Below is a small trained network, with its code and all its weights. Each question gives an input and a target symbol and asks what happens when units are switched off, that is, made to give their printed mean instead of their output.

import numpy as np


def w(rows, s, z=0):
    codes = np.array(rows[::2]) - 128.0
    scale = np.full(codes.shape[1], s)
    scale[-1] = z or s
    return codes * scale


def norm(h):
    return h / np.sqrt((h * h).mean(-1, keepdims=True) + 1e-5)


def f(y):
    return y / 2 * (1 + np.tanh(0.7978845608 * (y + 0.044715 * y**3)))


def softmax(a):
    e = np.exp(a - a.max(-1, keepdims=True))
    return e / e.sum(-1, keepdims=True)


def log_softmax(a):
    a = a - a.max(-1, keepdims=True)
    return a - np.log(np.exp(a).sum(-1, keepdims=True))


def net(x, mask):
    ids = ['ΔΛΣΦΨΩζξ'.index(c) for c in x.split()]
    T = len(ids)
    res = E[ids] + P[:T]
    q, k, v = (norm(res) @ M[0].T for M in (Q, K, V))
    z = softmax(np.where(np.tri(T) > 0, q @ k.T / 3**0.5, -1e9)) @ v
    res = res + np.where(mask[0], z, O[0][:, -1]) @ O[0][:, :-1]
    y = f(norm(res) @ A[0][:, :-1].T + A[0][:, -1])
    res = res + np.where(mask[1:9], y, B[0][:, -1]) @ B[0][:, :-1]
    return log_softmax(norm(res)[-1] @ U[:, :-1].T + U[:, -1])


Q, K, V, O, A, B = {}, {}, {}, {}, {}, {}
E = w([
[118,140,90,113,66,131],'Δ',
[92,121,87,91,88,93],'Λ',
[159,106,147,91,73,145],'Σ',
[131,95,89,68,87,142],'Φ',
[131,70,88,87,165,190],'Ψ',
[79,126,166,63,151,127],'Ω',
[93,44,244,221,56,168],'ζ',
[77,149,115,129,113,253],'ξ',
],0.014)
P = w([
[112,254,52,176,200,17],'0',
[181,205,95,96,186,91],'1',
[193,180,140,90,176,125],'2',
[193,157,148,78,145,140],'3',
[181,126,147,83,127,139],'4',
[171,114,150,86,117,141],'5',
[160,108,165,89,101,151],'6',
[148,92,155,90,90,143],'7',
[131,87,161,94,79,133],'8',
[120,76,158,117,68,129],'9',
[100,64,155,107,44,134],'10',
[72,51,160,125,40,125],'11',
[52,45,139,122,30,113],'12',
[54,53,156,134,5,140],'13',
],0.0048)
Q[0] = w([
[49,26,141,2,60,186],'h0',
[208,92,82,83,35,115],'h0',
[100,72,144,183,65,112],'h0',
],0.0082)
K[0] = w([
[2,89,140,101,75,212],'h0',
[93,25,169,131,143,133],'h0',
[148,59,147,229,88,114],'h0',
],0.0097)
V[0] = w([
[114,226,237,119,18,32],'h0',
[102,210,118,239,100,236],'h0',
[253,100,70,175,30,97],'h0',
],0.0075)
O[0] = w([
[153,191,167,110,78,180,4],'h0',
[53,109,81,176,80,193,83],'h0',
[186,145,11,167,68,97,99],'h0',
],0.011,0.003)
A[0] = w([
[153,151,90,33,136,130,2],'n0',
[98,177,150,98,143,109,20],'n1',
[134,57,159,137,255,82,50],'n2',
[187,234,150,148,72,165,56],'n3',
[86,124,93,43,91,136,9],'n4',
[158,88,32,54,173,178,74],'n5',
[74,217,137,106,92,57,22],'n6',
[66,87,166,130,169,176,215],'n7',
],0.0098,0.0022)
B[0] = w([
[94,240,152,142,57,62,186],'n0',
[116,168,246,194,110,174,117],'n1',
[175,27,196,243,160,196,235],'n2',
[208,111,88,152,240,111,151],'n3',
[137,121,191,145,202,96,213],'n4',
[72,120,163,179,46,54,254],'n5',
[16,177,123,238,207,200,132],'n6',
[77,157,109,2,69,101,225],'n7',
],0.0072,0.006)
U = w([
[153,132,61,166,146,174,170],'Δ',
[77,193,144,228,160,115,116],'Λ',
[207,123,99,108,131,170,117],'Σ',
[153,169,115,107,51,19,137],'Φ',
[138,2,121,225,163,83,94],'Ψ',
[149,136,253,83,176,152,79],'Ω',
[133,129,181,218,30,211,108],'ζ',
[50,84,81,67,97,195,252],'ξ',
],0.0073,0.0015)

Each question gives the input, a string of symbols that net reads in full, and the target symbol t.
The units are the heads (3 rows each of Q, K, V and O) and the neurons (one row each of A and B). Each row of codes is followed by its name. A weight is (code - 128) times the scale printed after its matrix; where a second scale follows, it is the last column's (O, A, B and U).
mask holds one flag per unit, heads first, then neurons. A switched-off unit (its flag False) gives its mean, the last column of its rows in O or B, instead of its output. The means were averaged over made-up inputs and are rounded, as every weight is.
A unit's drop is (log p(t) with every unit on - log p(t) with that unit switched off) / (log p(t) with every unit on - log p(t) with every unit switched off).
The circuit of an input: a set's keep is (log p(t) with only the set's units on - log p(t) with every unit switched off) / (log p(t) with every unit on - log p(t) with every unit switched off). Starting from all 9 units, units are removed one at a time, each time the one whose removal leaves the highest keep (on an exact tie, the one counted first), for as long as the keep stays at least 0.8.
circuit, biggest first: the units of the circuit, biggest drop first
unit that matters most: the unit with the biggest drop
k most important neurons: the k neurons with the biggest drops, biggest first
drop when u is switched off: that unit's drop, to one decimal
input ζ Φ Φ Φ Φ Ψ Λ Σ Φ Δ Ψ Σ Φ Λ, target Λ: 3 most important neurons => (n6, n7, n4)
input Ω Δ Φ Ω Φ Φ ζ Φ Λ, target Λ: unit that matters most => n6
input Φ ξ Φ, target ξ: circuit, biggest first => (h0, n7)
input Φ Ψ Φ Φ Σ Φ Σ, target Φ: 2 most important neurons => (n2, n0)
input Ψ Φ ζ Φ Φ Λ Δ Ω ξ Δ, target ξ: 3 most important neurons => (n2, n5, n0)
input ζ Ψ Σ Φ Φ Ψ Σ Λ ξ Φ Φ Λ, target ξ: circuit, biggest first => (h0, n5)
input ξ Φ Φ Λ Ψ Φ, target Ψ: circuit, biggest first => (h0, n2)
input Ψ Ψ Ω Λ Λ Λ Ψ Ψ Φ Σ, target Ψ: 2 most important neurons => (n2, n7)
input Ψ Ω Φ Φ Σ Φ Φ, target Φ: 2 most important neurons => (n0, n2)
input Φ Ω Φ Λ Φ Φ Φ ζ Σ, target Σ: 2 most important neurons => (n3, n5)
input Δ Φ Ω Φ Λ Δ Φ Λ Ψ Φ Ψ Σ, target Ψ: 2 most important neurons => (n7, n2)
input Φ ξ Δ, target ξ: drop when h0 is switched off => 1.2
input ζ Φ Φ Δ, target Δ: drop when n5 is switched off => 0.1
input Φ Φ Φ Φ Ω Ψ Ψ Φ Ω ξ Λ, target ξ: drop when n5 is switched off => 0.1
input Ψ Ψ Σ Φ Φ Φ Ω ξ Ψ Φ Λ Ω Σ, target Ω: most important neuron => (n5)
